Below are the code and all the weights of a small trained network. Each question names an input and a target symbol and asks about switching units off, where a switched-off unit gives its printed mean instead of its output.

import numpy as np


def w(rows, s, z=0):
    codes = np.array(rows[::2]) - 128.0
    scale = np.full(codes.shape[1], s)
    scale[-1] = z or s
    return codes * scale


def norm(h):
    return h / np.sqrt((h * h).mean(-1, keepdims=True) + 1e-5)


def softmax(a):
    e = np.exp(a - a.max(-1, keepdims=True))
    return e / e.sum(-1, keepdims=True)


def log_softmax(a):
    a = a - a.max(-1, keepdims=True)
    return a - np.log(np.exp(a).sum(-1, keepdims=True))


def net(x, mask):
    ids = ['αβγζθμξφω'.index(c) for c in x.split()]
    T = len(ids)
    res = E[ids] + P[:T]
    u = 0
    for l in range(2):
        r = norm(res)
        for j in range(3):
            rows = slice(3 * j, 3 * j + 3)
            q, k, v = (r @ M[l][rows].T for M in (Q, K, V))
            z = softmax(np.where(np.tri(T) > 0, q @ k.T / 3**0.5, -1e9)) @ v
            o = O[l][rows]
            res = res + np.where(mask[u + j], z, o[:, -1]) @ o[:, :-1]
        u += 3
    return log_softmax(norm(res)[-1] @ U[:, :-1].T + U[:, -1])


Q, K, V, O = {}, {}, {}, {}
E = w([
[78,140,135,20,112,151,188,95],'α',
[126,196,254,124,73,131,69,138],'β',
[210,154,141,98,118,33,171,99],'γ',
[217,144,103,83,82,61,133,23],'ζ',
[193,123,109,87,87,63,179,128],'θ',
[234,152,110,98,84,50,140,138],'μ',
[158,151,72,100,71,84,106,101],'ξ',
[199,173,93,33,47,178,123,176],'φ',
[107,126,133,159,43,73,106,134],'ω',
],0.015)
P = w([
[119,199,85,102,121,32,180,127],'0',
[171,88,166,142,5,119,227,70],'1',
[136,58,185,37,53,61,55,133],'2',
[108,201,83,145,155,84,186,131],'3',
[165,101,168,156,36,151,228,69],'4',
[122,72,169,71,82,103,60,117],'5',
[91,179,86,161,175,111,158,134],'6',
[168,99,169,155,66,168,218,79],'7',
[118,105,146,84,99,132,63,99],'8',
[72,157,89,166,196,139,128,142],'9',
[158,94,173,160,81,187,210,89],'10',
[116,92,78,85,84,124,47,46],'11',
],0.018)
Q[0] = w([
[174,66,184,215,106,153,168,146],'L0H1',
[215,149,128,206,39,210,192,62],'L0H1',
[139,168,125,219,211,220,177,171],'L0H1',
[159,127,180,68,218,59,114,98],'L0H2',
[80,189,138,99,135,68,133,128],'L0H2',
[156,118,179,253,205,157,215,136],'L0H2',
[200,45,143,127,85,112,68,93],'L0H3',
[175,137,88,111,200,158,136,87],'L0H3',
[136,114,177,13,129,88,75,123],'L0H3',
],0.014)
K[0] = w([
[94,189,171,100,117,204,140,180],'L0H1',
[138,151,183,68,156,236,127,132],'L0H1',
[144,164,178,83,53,99,148,136],'L0H1',
[164,160,128,119,166,41,80,106],'L0H2',
[89,106,108,191,126,114,88,140],'L0H2',
[128,120,176,60,18,65,146,122],'L0H2',
[179,87,83,128,163,189,138,106],'L0H3',
[164,160,131,94,122,102,163,69],'L0H3',
[169,132,93,127,249,133,103,133],'L0H3',
],0.017)
V[0] = w([
[115,13,37,69,151,122,207,126],'L0H1',
[7,148,209,72,150,121,185,48],'L0H1',
[105,177,74,53,120,203,127,134],'L0H1',
[103,239,169,93,112,153,63,116],'L0H2',
[44,117,93,109,114,98,151,163],'L0H2',
[131,145,191,235,174,118,135,130],'L0H2',
[180,81,34,88,119,145,109,124],'L0H3',
[133,141,111,138,108,122,72,33],'L0H3',
[125,148,175,197,131,37,134,173],'L0H3',
],0.015)
O[0] = w([
[110,163,32,253,194,199,177,88,86],'L0H1',
[93,137,111,36,203,118,184,78,195],'L0H1',
[133,149,121,83,78,190,248,149,91],'L0H1',
[152,225,119,243,136,122,170,134,151],'L0H2',
[160,119,170,62,156,143,214,113,208],'L0H2',
[112,103,178,167,131,85,111,186,49],'L0H2',
[155,113,202,90,104,119,29,154,141],'L0H3',
[51,123,129,148,70,110,132,211,240],'L0H3',
[187,103,49,153,125,135,141,150,255],'L0H3',
],0.014,0.0067)
Q[1] = w([
[205,155,131,100,90,255,128,206],'L1H1',
[223,105,133,77,86,137,125,183],'L1H1',
[114,253,160,123,203,157,208,99],'L1H1',
[170,86,116,205,152,148,149,38],'L1H2',
[107,64,113,94,218,74,127,153],'L1H2',
[160,82,250,100,81,197,175,84],'L1H2',
[124,202,86,118,123,115,192,86],'L1H3',
[194,156,78,141,198,96,137,144],'L1H3',
[121,90,143,155,159,168,182,99],'L1H3',
],0.013)
K[1] = w([
[117,180,104,94,198,117,174,226],'L1H1',
[95,162,95,168,155,128,139,216],'L1H1',
[181,126,209,44,83,154,128,165],'L1H1',
[178,105,120,186,136,148,151,22],'L1H2',
[110,140,118,95,253,73,124,125],'L1H2',
[149,59,175,102,66,119,202,106],'L1H2',
[90,74,169,87,60,186,170,111],'L1H3',
[147,60,195,131,156,102,81,88],'L1H3',
[85,120,140,182,137,150,129,90],'L1H3',
],0.014)
V[1] = w([
[169,154,169,67,105,154,111,150],'L1H1',
[130,151,97,115,173,99,128,141],'L1H1',
[138,128,149,108,162,139,110,184],'L1H1',
[112,141,39,133,126,123,97,254],'L1H2',
[134,211,117,148,129,103,202,160],'L1H2',
[218,215,87,133,138,156,90,86],'L1H2',
[193,117,164,53,126,122,126,97],'L1H3',
[106,72,167,101,85,166,96,126],'L1H3',
[99,95,122,134,78,107,150,57],'L1H3',
],0.012)
O[1] = w([
[161,123,55,203,158,82,162,122,89],'L1H1',
[79,104,73,121,115,148,110,181,179],'L1H1',
[165,109,115,102,138,35,212,155,22],'L1H1',
[38,139,65,99,120,178,144,56,168],'L1H2',
[126,24,104,159,73,107,163,28,208],'L1H2',
[104,96,140,188,198,81,255,143,171],'L1H2',
[10,145,168,168,135,183,104,128,217],'L1H3',
[128,125,210,135,81,150,23,192,2],'L1H3',
[108,157,198,148,207,155,164,185,240],'L1H3',
],0.0087,0.0058)
U = w([
[171,194,56,90,177,93,226,133,204],'α',
[111,128,160,196,159,74,154,194,216],'β',
[69,2,152,145,117,116,124,68,36],'γ',
[57,176,60,91,124,150,85,128,77],'ζ',
[166,66,136,120,197,206,109,135,137],'θ',
[232,94,54,143,101,122,87,154,116],'μ',
[160,101,160,132,25,197,198,149,2],'ξ',
[198,180,144,131,117,136,107,17,46],'φ',
[145,109,171,55,138,54,136,172,227],'ω',
],0.0085,0.0042)

Each question gives the input, a string of symbols that net reads in full, and the target symbol t.
The units are the heads (3 rows each of Q, K, V and O). Each row of codes is followed by its name. A weight is (code - 128) times the scale printed after its matrix; where a second scale follows, it is the last column's (O and U).
mask holds one flag per head, layer by layer. A switched-off head (its flag False) gives its mean, the last column of its rows in O, instead of its output. The means were averaged over made-up inputs and are rounded, as every weight is.
A unit's drop is (log p(t) with every unit on - log p(t) with that unit switched off) / (log p(t) with every unit on - log p(t) with every unit switched off).
The circuit of an input: a set's keep is (log p(t) with only the set's units on - log p(t) with every unit switched off) / (log p(t) with every unit on - log p(t) with every unit switched off). Starting from all 6 units, units are removed one at a time, each time the one whose removal leaves the highest keep (on an exact tie, the one counted first), for as long as the keep stays at least 0.8.
circuit, biggest first: the units of the circuit, biggest drop first
most important unit: the unit with the biggest drop
heads that matter: for each layer, one digit per head in row order, 1 if its drop is at least 0.15 and else 0, layers parted by /
drop of u: that unit's drop, to one decimal
input ω θ ω β ω β, target β: circuit, biggest first	[L0H2]
input ω ζ φ ζ μ ω ζ ω ω ζ ω θ, target ζ: heads that matter	001 / 010
input ω α θ ω θ ω ζ μ β, target ζ: heads that matter	110 / 011
input φ ω ω, target φ: circuit, biggest first	[L0H2; L0H3]
input ζ ω ω ω β, target ω: heads that matter	100 / 000
input ξ ω ω φ ω β φ ω ω, target φ: circuit, biggest first	[L0H3; L0H2]
input ξ ω β θ ξ γ ω ω ω, target ω: heads that matter	110 / 000
input ξ ω γ, target ξ: heads that matter	100 / 001
input ζ ζ α ξ ζ ω ζ ω ω β μ, target ω: heads that matter	100 / 000
input β θ ω ζ μ θ γ ω ω ω θ ω, target ω: heads that matter	010 / 000
input ω ω β ω β ω β θ μ μ, target β: heads that matter	110 / 001
input ω ω ω ω μ ω ω, target ζ: circuit, biggest first	[L1H2; L0H1]
input α ω θ, target α: heads that matter	100 / 000
input ω ω ω μ γ φ, target μ: circuit, biggest first	[L0H3; L0H1]
input ξ β ω φ ω β, target φ: most important unit	L0H3
input ω μ α ζ ω ζ ζ ω θ μ μ ζ, target μ: heads that matter	100 / 001
input α ω ω ζ ω ω, target ζ: heads that matter	000 / 010
input ζ ω ξ μ θ ζ ζ γ, target β: heads that matter	100 / 011
input ω ω ζ μ ξ μ, target μ: heads that matter	100 / 000
input β γ α, target β: most important unit	L0H2
input β θ ω, target β: heads that matter	010 / 000
input α ζ ζ, target α: heads that matter	110 / 000
input ξ ξ ω ω μ μ ω, target γ: circuit, biggest first	[L1H2; L0H2]
input ζ ζ ζ θ μ μ μ ξ, target ζ: circuit, biggest first	[L0H2; L1H2; L0H3; L0H1]
input ω ω μ ω ξ ω ζ γ, target β: drop of L1H2	0.8
input ω ω ω ω ξ ξ μ ζ ω ω β, target ω: drop of L1H1	0.0
input β γ ξ ω θ ω ω ω ζ ζ, target β: most important unit	L1H3
input ω μ β θ ξ β, target θ: drop of L0H2	0.2
input ζ ω ω ω β ζ ξ α ζ θ ζ ω, target θ: drop of L1H3	0.1
